Rows lie near named flat spaces through zero. A row that begins with a name and a colon came from that space; any other row is followed by the name of its block's space that it lies nearest.
z587z434: [  6 -16 -10  13  18   4  14  -7 -10   6 -14 -12   1  12   7  10   1  27
   6   7 -14  18  -1 -11  23  -8 -15   8  12   0   3  11  22 -11  -3   5
  22 -26   8 -26 -22   3  25  26  -2  -5 -12  15  20   4   6   7  -3  -4
 -15  -7   6 -18   2  11  20   1   9   6   5  15 -13 -24 -11   9   3 -25
  -7  11  -3  -7 -11   1  -6 -11   8]
z694z647: [  2 -26  -5  10  -4  -2   5 -11  17  15 -10  -1  18 -14   4   3   2   7
  25  16   5 -16   8  -1  16  11  18  -4  16  -9 -18  19   1   8   0   8
 -17  13   1   2 -18  11   1  -6  -8  31   9  13  21 -23 -21   8  21  27
  13  21  -1 -11  15  -3  33  12   7  -3   9   0 -26  -1   5 -16  18  19
  15 -11  -8  11  12  22 -11  39 -13]
z448z255: [ -3  12  -1  14  -9  19 -12  -7  18 -21  12   0  23   1 -12   0  16   4
   1  13 -11 -11  11   7  -1 -10 -22  18 -10 -13  23   6   5 -19  18 -13
 -30 -23 -11   9   5 -16 -21 -35  16   0  10  33  -4  19 -15  18   4  27
  11  17  -7   0  14  12  -9 -23  18  26  -2 -10  16  39   7  -8  23  11
 -11  -5   5  -3   0 -16  -4  11  16]
z774z337: [-27  -7 -37   3 -11  -4 -14  19  -9   8   1 -21  11   4  10   1  18  -7
  10   6   5   0   6 -12  -9  11  12   5 -20  15 -33  -1  29 -24  23 -22
  18   8 -11  26 -23  17  -9   2  -7 -25  27  19 -13  -7 -11 -13   9 -10
 -39  31 -26  11  23   4   5   9  26  -7 -10 -14   7 -30 -14 -14   4   3
 -15   1 -37   5  10 -10  -7  16  -1]
z687z22: [ 24 -16  -2   1  28 -14 -12  14  13 -15  -6  33  15  19  30  31 -31   2
  -7 -13  29  12  -4   3  -1  -8   8  -8   7  15 -41 -14  15  18  -3  -9
   4   0   5 -26  -3  10  14   9 -47 -22  37 -21  11  23  -4 -37   4  11
   0  10  18  19 -31 -30 -12  -9  10  -4  -1 -17  -8  27  14  18   4 -13
  -5   0  -9  10  -1   3  -9   2  19]
[ -6   4  10  -6  22  14 -14  39  23  35   1  12  20  -3  -6 -32  -2  31
  16  -5  -2 -13  38   0   9  19 -13  35 -23   9 -23 -31   3 -32  -7  18
 -18   4  31 -42  17 -24   4   0   1  -4  22 -10 -25 -12 -14  13  11  -3
 -37  21 -11   4  -1   0  17  23  15 -20  23  -4  -6   3   0  10   3  20
 -14  10 -13 -14  10  11  16 -14   1] -> z587z434
[ -9   0  17   2   3  -9   3  -1  14 -19   2  22 -36  -9   7 -14   5   6
   5 -36  -1   1  -5  10   1   8  14 -12 -21 -30  16   9   2 -13  18  18
  -9  54 -19  41  23 -26  -6   1 -18 -17  -2   0 -16  13  16   9   2   1
  19  11  13 -11 -15 -15  14  20   2 -30   9  -8   2 -13   8 -10  -1  20
   6 -14 -25  15  11  18  -8   7 -14] -> z587z434
z448z255: [-24   3  -2   2  -7   8 -23 -24   8  -2   7  -4   8 -19 -13   5   4 -11
 -12  19   6  16  17  12  15  -2 -13  19 -14 -19  17  16  25  24  13  15
 -24 -27 -10   0  21   0  -5 -16   2  10 -10  23 -10  10  -7   7  -5  18
  -4  -3  -5  -3  -2   8 -26  -5   1  29  21 -12 -19  18   2  -3  33  -6
 -28  11 -10 -13  29  -2   5   0  12]
[-22 -13  -8   5  -3  22 -32 -15   6  21   7  -2  33  15 -15   6  29   9
 -11  18   2  17  26  21  32  12 -27  26 -10 -25  20  14  31   2  21  -2
 -12 -14 -17  -4  21 -27  11 -18  -5 -12  13  40   1   4 -16  21  -6  37
  -4  11 -15  14  10  36 -46 -40   0  16  22 -27  -9   6  -3  -7  43 -23
 -34   5   0 -22  13 -19  46   0  13] -> z448z255
z468z224: [-26  11  16   3   6 -31  11 -15  35  21   2  -8 -12   0   6  10  11  29
 -16 -19   0  -4  -6  -4 -45  -6   0  32  -2 -11   3  19  18 -11   6  -3
  -6  -7  -8  21   3  16  -5   2  -6 -13  16 -12  11 -19  13  -1  -2 -10
   3  16  -1   7  -8  -5   4  -7 -18   2  11  -5  10  10   2  29   5   4
   4  27  16   1  25 -24   5  -2 -17]
z613z712: [  5  -7  -4   8  -5  -5 -11 -22  11 -14  -6  23  -9 -32  -2  -8  -3 -15
 -21   6   3  13  28  37   3  15  -8 -13   1  11   6   0  -8  -4 -29   9
 -27  -5 -18 -15  -9   1 -15  39   1  -9   3   9  -7 -16  11  29  -9  15
  13  -8   5  -7  -3  -8  21   0  -9  -4   9   9 -13   3 -13  29 -33  -3
 -29  17   6  17  15   9   8  -9 -23]
z951z317: [-16 -26 -12  -9  13  20  -3  29   6   0  -4 -27  -3   7  17 -23  11  -4
 -15  17 -12  -8   3 -10  -6  21   3   6  -3  -1   0   9  21  23  22   1
   2 -12  -9  -8  14 -11 -10  -5  20   3 -10  18   2  -5 -32  11  -3   8
   3 -20 -17   5 -17  12 -15   3  -3  13   9  21   2  -4   4  17  14 -11
 -10 -12 -18  -5  25   8   6  -1   8]
z922z628: [-10   1 -14   9 -21 -16   9 -16  17  -2  20  -6   5 -14  -3  19  20  11
  15   8   0 -27  -3 -11   8  -9  -4 -17   1 -23 -16  -4  -2  10  -2  24
   0   7 -18   4  -9   4   9   1  13  -5 -23  -8   4 -22   4   4  -8 -17
 -23  17  -6  23   2  21   3 -22 -14 -39  10   7   1  20  12  14 -15   4
 -24   1  13 -10  11 -14  20 -44  10]
[-16  -3   4   3   7   2 -15  -4  15  -9  13  -6   8   6 -15 -10   0  -1
  -7  24  10  -2 -18   1 -10 -20  -3   5  11   9  -4  16  -3   3  14  -6
  15   9 -16 -27   5  18   8   5  11  -2   7 -17   4  -3   2 -10  18 -12
  34  -4  -6 -20  -3  20  -7 -18  -2  25 -19  19  -8  29 -28 -24  21  -8
   2  28   1  21  -5  -8 -13 -22 -13] -> z687z22
[-14   3   1 -10  10  12  -3   6 -17   0  11  -8 -18  52 -22 -16 -10  22
  28  -1   7 -22  10  15   4  -2 -18  -8  23  -6 -23 -28   1  -1 -20  19
   4 -12 -13 -10  38 -21  -7 -16  22   6   2  -3  31   4  -3   5  17  -9
  -2 -12  -3  14  19  13  -6 -21   6   7  19 -10  -3  -7  -8   3 -22 -16
   5 -28  23  19   0 -20   8   3   4] -> z613z712
[ 40   4  12 -17  -5 -24  19  17 -23  -4 -27  22 -20  12  12 -11 -11  -3
   6 -44  -7  12 -29  -3 -27  -6  39 -31  51  45 -28 -17 -19 -14 -33 -13
  48  -1  35 -14 -17   5  -2  57  -6   7 -28 -67   5  -8  31  -3  11 -46
   9 -11  -6  -2  -5 -51  66  54 -33 -66 -29  25   5 -16  18 -10 -40  12
  43  -8  -1   9 -23  23  -9   1 -33] -> z448z255
[ 22  -4   7   9   2  13   2   8   4  -4   7  14 -29  18 -12  14 -15  14
  -7  -3   9  -4   5   3  -7  12 -12 -13  -9   9 -14   9   0  -4  -3   2
  22   8 -11 -14 -14   2  -8   7  -6  -2  24  -9  23  14  -4 -22  10 -11
   8  16  -5   1   4  -9 -19  -4   4  22 -16 -10 -21  23  14  13  10   2
  -2   7  -3   5  18   6 -22  -1  -2] -> z687z22
z185z381: [  6 -14 -14 -29   2  17  14   1 -10 -25  -2 -35  19  21   1 -17  12   1
  -8 -11  47  13 -15 -24  -6   0 -26  -9   6  11   4 -19   9   6   4 -13
   5  -3  -6   2 -23  -6   9 -11   8  17  30  51  -7   1   3  -2  -5  23
 -13  -2 -15 -19  23  22  15   4  -2  15   5  35  -4  27 -32  -6  15  10
  -8  -9  15 -11  -1  37 -15 -10 -12]
[ 13  16 -14   1 -25  -3  -7   7 -19   5   8  -2  -9  12 -16  14  13 -37
   6  16 -13   4  -8   8  -8  -3   5  -9   4   0  27  -7 -18  13  29  -2
 -16  -9  -2  37  -6  -1   5   9   8  -2   0 -17 -11  20   5   5  -2   1
  16 -16 -12   6  12 -14   0  18   0  12 -24  -6  15  -9   6  -4 -28  -3
  23 -17   1   6  -8   2   7  10   4] -> z587z434
z468z224: [ -5  -8  19  17  19  -8   7  -7  21 -26  -5  -8 -44 -18  32   5  20  15
 -18  15   3   8  46  10 -11   6  18  -6  14  -6 -13   4  11 -37 -22 -19
   9  19 -22 -34  40 -24  -9 -13   3 -12 -27  -2 -16 -11  -9   9  12  -3
 -12   5  27  24   4 -26  -1  31  23  12 -21  15 -20  -3  -2   5 -15  24
  22  -4 -32 -24  26  18 -35  11  -4]
z951z317: [ -2  -1  21   0  28  13  10   5  -4 -13   5 -20 -14  -1  10   2   7 -18
  -5  -6  12 -12  -1  -8  23   1  14   6  16 -14   7  -3   5 -10 -13  28
  24   4  24  10   4  25   9  13   5 -24   4  12   3  24 -15 -27   7  -7
  -2   8  -5   1   9 -18  24  14   3  30  -8  11 -12   0   3 -18 -30 -17
   9  20   7  18 -15  -2   8   2 -19]
[-20 -13 -25  -5   4  10 -15 -13  11  19   2  18  14  -2   6  -2   5   3
  15   5   6  -3 -19  35   5 -16   7  13  -5   3  18  -4  14 -10  -5  10
 -10 -12   6   0   6   5  14  11   3   4  24 -10   1   3  20  -7   6 -11
   8 -15  -1  11  19   9 -16  -3   0  -7   2  11  -1   8  -7  -1 -14   5
  -1  21  18  19   3   2  15  -5  -6] -> z468z224
z774z337: [ 10 -12 -12  11  11   5  -1  -6  -5   3 -18   0  13   9 -12  -6   5  -6
   1   9  12   1 -16  11 -15 -14  14  18   9 -11   7   5   8  21  -4   7
 -28   0   3  18  -9   5   3  -7 -14 -12 -19   1  -4 -22 -12 -11  11  -7
   3   5   9 -32   4  14   9  -6   4  34  -6 -13   2  11 -21 -10  23  -2
  18   5  -4   3   3  -1  -3  -6  10]
[  2   8 -17 -21 -17  16  -4  19   3   8 -15 -15  22  -2 -19   0  13  12
   1   4   9  10 -14   2 -17  14 -25  26  15  21 -19  -5  14 -13  -4   1
 -30 -13   9 -14  22 -11  25 -14  -2  -9  28  12 -12 -12 -13 -32   6 -10
 -13   5   5   8  40   0   3   5  -4  13  -4  17 -21  -5   2   6  17   0
  -5   4  -9  -2  12  20  11   8  -4] -> z587z434
[ -2   8   3   7 -37  -7  -8 -23  -5 -12   2 -34 -10  -1  -4 -13  12  11
  -6   2   3  -8  -9  16   8 -16  14  11   6  -6 -12 -11  -9  -8   0  -1
  14  -4  15  -4  24 -14 -13   0 -17  -2  -7 -15   7 -14  -1   7   5   3
 -16 -20  -7 -11   9   3  17  16   3  -3  -3  14  19 -24 -15   4  30  19
 -21  -2   8   0   8  -7  13  -8   3] -> z687z22
[ -9  -6  -9  -3   9  -1 -15 -12 -26  -1  -1 -13  14   7  -2  -4 -14  -6
 -20 -11  -6  -6  -7 -28  -6 -29 -22  -4   3  38  -8  13  26 -21 -30 -11
   0 -40   2 -16 -25  12  -3  14  20   6 -14  -9  -7  -1 -14   1   3   2
   9 -12  -1  10  13  -1  19  -8   9  24  12  11  -4   7 -22   6   2 -10
 -13 -10  23  -3  -6  10 -18   0   8] -> z587z434
[ -2   1   0  18  -2 -15 -14   5   0  14 -16   5  -1  -1 -16 -13  -9  -2
  -4  13 -10 -19  16   7 -16 -18  15   1   5  -8  -3   6  27  12  -5 -26
   3   7 -14  -5   2 -16  15   2  21  -3  22   3 -14  -7 -30  18  -8   8
  -4   1   1   3 -10  10   3   4   6  -8   8   4 -11  -6   8 -12   8   1
   5 -15   9 -14 -10  -8  -1   8  -3] -> z951z317

Each name stands for a flat space through zero: a line, a plane or more. A row that begins with a name and a colon came from that space; any other row is followed by the name of the space it lies nearest, among the names in its block.
z310z46: [ 29   2  -9 -26   7  -6   5 -32 -13  26   7  12   0  -3  22  31 -10 -11
   2  11   6   0   3  -6  15 -24   3  -8  10  31  -3  -9  16 -24  -2  15
  14  -1 -22  13   5  34   2 -14   4  16   3 -13 -14  -9  19  22  14 -23
  -6 -13   7 -18  12  14 -14 -11  26 -13  17  -7  -8  -6 -27  14   1  -8
 -31 -17  -1   8 -12 -10 -18   7 -17]
z437z501: [ -7  18  -4 -27  -1 -19   1  -6 -20  -2  15  16 -13  28   5  -2 -10 -14
  18   4  20  12 -14   3  16   3  27 -13   7  -6  13  10  -2  11   9  -3
  12 -11   3 -17   0 -16  14   9  -7 -10  19   5  18 -12  -7 -19  12 -29
 -21 -18  14  -6   9   2  13  34 -10   0  27   5  14 -13 -11  16 -44  14
 -10 -22   4 -17  -8  25   1   5   5]
z615z60: [  8   6  -6 -24   9  16  32 -13  20 -10   7  -5  -9   0  -7  10 -30 -16
 -26  -2  16  10  -7 -19  -5  -1  12  -3 -13  16  -8   2  -5   7   6  19
  27   3   2  -1 -10 -16  -2 -13  -2   1  -9  -8  -6  11  13  -9  -1 -13
 -11 -11  15  -5  -4   2  10  -8  -1   2   3  -6 -12  11 -18   4   1  19
   0  19  23   3  19  11   4 -16  14]
z563z109: [ -8  -4   2  15   1  -6  25   1 -12   0  -8 -13  13   4   5  19   7  20
  -6  -8   2 -10  12  -2 -10 -14 -16  -5   9  15 -10  13  -1  -4  10  12
  29 -11  25  17 -11 -14 -16   5   5   6   4  10 -17  -3  -3  -6   9 -16
 -11   1   0 -12   3   9 -10 -10  -6   4  -6   4 -13   4   0  -2   9  12
   5  -5   7 -14   8  16  -3  10   6]
z913z603: [  1  10   9   7   0 -17   1   0 -15   3   8   4  -4   3   4   5  12  27
  18  -5  11  -4   0   0  20   4   0   6  13   5  -1   2  -6   6   4 -10
  -4  11  14  13 -15   3   3   4  -5 -13 -14  17   2   2  -1  -3   9 -23
  -5   6  -3  -6 -12  19 -19   5  -7 -17  -1  26   2  13  -3  -3   4   8
 -19  -6   8   3   5  -6   0 -13   9]
[-19   9   0  18  -7   0 -44 -11  21  36 -45  13  21  11  14   3 -21  16
  10 -23 -21  17 -30  -1  -7 -33  33 -24  33 -22  11   2   8   0  -2   5
  -3  28 -26  -4  12  -3   4   6   2 -10  28 -12  43  -3   6   8 -11 -19
   7  12 -19  28 -11  -5 -12 -30  10 -27   8  -2  -3  15  23  -5  -4   9
  25 -16 -15   7 -21 -16   1 -18  -9] -> z615z60
z453z696: [-23   7 -19   6   9  -7 -25  -5   9 -27  -2  14  33 -29   5   0 -14  18
   3  -9   8  18 -33  -4 -32   8 -19  13  -1   4  -8 -11  -1   8  -2  15
 -26  -8  14  -2 -35   3   7  13  18  -2   5  16   2  -3 -19  11  19  30
   5 -33   3  -9  15 -11  14  14   4   1 -26  25   1 -16  -3 -11 -12   8
   5   6  20  10  25  14 -18   9  -7]
z890z395: [ 27 -11  -2 -18  22  25   6  -4 -13  37  -1  -1  33 -24 -26  15  12   8
 -17  -1   2  15  -9   7 -53  10  -8 -16  14  15 -13   8  -9  -4  -5   4
   4   6 -15  -4 -20  28  -7  31  13 -13  -5   3 -12 -25  17 -21  -6  20
  21  -6  17 -20   2  37  10  20 -23   3  -9 -13   3  -8   7  -8   0  28
  -9 -12  21   7  -8   4  -8 -14 -11]
z453z696: [-17   1 -22 -12 -12  16  -6  13 -18 -14 -14   3  24  -5  12 -33 -11  17
   3 -23   6   6   2   5 -32  11   0   6  -4   8 -21   8   3 -16  -4  16
   6   3  -4  23  -3  22  -6   4 -12  -9   0  14  22  -8 -27  11  16   5
   6 -12  20 -19 -21 -33   7  -6  -4  -7 -11   1  -2  -6 -14  10 -17  17
  -2  10  21   1  14  18 -20   0  16]
z890z395: [-14  30   2  17 -33  24  -8   8  -3   5  37 -15   8  53  13 -21  -6 -19
 -27   2 -17  34  12 -27  32  -8  12  -9  30  29  -3  -6 -17 -48   0  16
   1  11  21  16  18   3 -12 -48  14  21  -4 -24  77   2  15  25  25 -10
 -17  -5  18   7   0 -58  -8 -27  24 -28   2  -5  12  28 -12  49  34 -50
  10  42 -35  14   9   6  21 -23  30]
z913z603: [ 26 -24  13 -16   4 -21  13 -17 -10  41  10 -33 -34  15   7 -17   1  53
  25  -2  16 -20 -28  25  26   8  34  -2  42  19  25 -17   6 -12   2 -12
 -24  38   3  13  29 -34  10  29 -16  -8 -19  38   4  12   9  11  43 -33
 -37  28   4  14  16  10   4 -17 -15 -27 -10  44  -4   6 -40  -3  27  11
  18  -3  29  32  15   4  36 -28   5]
z126z670: [ 21  -1 -21   2  -1  -4  -8   9   5  -7  -5  -5  29 -11 -21  21  -4  21
   1  -1   4   8  10   9  -7  -1 -26  25  19  -9   5  -2 -14 -15   2  -4
   5  -4  16  -9   6 -15  14 -16   4   2  -3  -6   5   9  23  -3  -2   3
   7 -20  -2 -10   5   3  -9   0  -3 -19 -20  -2  -1  -2   1   4   7   1
  -6  -4  10  11   8 -14  -3  20  27]
[ 22   7 -14  -4 -11  -9 -12 -32  24  12  25   3  -8   5  -7   6  13 -16
   9  16 -41  34   5  15  30 -22  16  -8   5 -14  42  16   8  18  37  -9
   4 -18  -6 -25  19 -14   7 -21   3  28  16  -1   3 -13   4 -12  -6 -12
 -13 -10 -10  16  -5  -5 -18   5   0   6   3  17 -18  25   5 -25  12   3
 -16 -14 -17  -2 -27  22  23 -17 -17] -> z453z696
[  8   3  -5  17 -15  -3  -7  25   6  -1   1  -5  20  -8  -3  18 -10  18
   6  -3 -12   0  -7 -13  11  24  -5   4   2  -3  -2  16   3  13   0  -9
 -11   3   6   2   5 -17  11 -18 -22  -2  11   8  11   2  -9   8   8  13
   6   1   9   0  -3  16   2  -1   2 -11 -22  -7  -8  -1 -11  -7   7  26
  -7  14   0  -7   9   7  -2  -2  14] -> z310z46
[ -3   9 -15   6 -10  14 -12  -8 -12 -33   3   6  14  21 -17 -11  -1   3
  -9  17  12  -1 -10   4  19  -3  -7   6  -5 -10  14  -1  -5 -13  17  -1
   0   9  13   4  15 -14   6  -7   6  -7  13   3   3  -5   1  18  30  -2
  -3  -8  14  -7  14  15   7   3  11  -7 -11  20  -9 -17   4 -18  -8 -19
 -15  16  28   5   6 -16 -15  -6   1] -> z453z696
z129z77: [ -7  11 -10 -11  -4  -9   0   2  -4   9   4 -10 -12 -13  -9   1 -13 -13
  -1  -2   8  -4   0  14   4 -14  -4  13  -4  13 -19   8  -6   5 -23 -10
  13 -16 -13  -6  -3  19   1   1  13 -13  -5  11 -12  13  11  11   0  19
 -11   8  -5 -23 -12  33   2  -5  24   3 -13   6 -23 -16   7 -21 -16  25
  -3   0   0   6 -10  -3  -7  -4   2]
z203z634: [ -8  -7  17   0 -26   9 -47   9  19  15  -3   6 -20  -1  21 -13  10  -9
  -3   4  -9  12  18  11   2  11  13  -4 -27   6 -12 -19   2  18  12   8
  -3 -14 -14  -2 -15 -13   4 -21   3   7 -19 -28  12 -22   8  31  -8   6
 -40  -9  -6   8 -26 -26 -23  -3 -14  12  21  15 -11  12  18   9 -11  18
 -15   4  -1  18   9  26  17  -9   8]
[-22  -5  14   2   7  10  16 -10  15  -9  -6  23 -40   1  21 -25  10 -18
  -3  17   3  -6   3 -11  -3  19  26  -6  12   9  13   9   8   5 -10  18
  10   8  -6  21 -13  10  13   9  -2   7 -20  12 -34   5 -31  -3  21   8
  13 -10 -22  20  -8   3  16 -18 -18  14 -11   1   1  16  19  -1 -14  -4
  -9  -2   7  -4  13   3  43  -7 -31] -> z126z670
[-21  19  -4  -9  -9 -23   6  -1 -21  23 -26  -7 -23 -17   9   0   7   1
   1  -2  -9  -2   8   1 -23  -3  16  -1  -1   3  26   2  12   8   5  20
   3  24  20   9  -9   0   2  13 -17  -4   3 -21  16  -4  -1   0 -10   4
   0  -4   9 -10 -19 -12  -4   2   6   1  17   5  13  18 -12  27  23  12
  -4  -3 -18   3 -17  -7 -12  -6  -2] -> z453z696
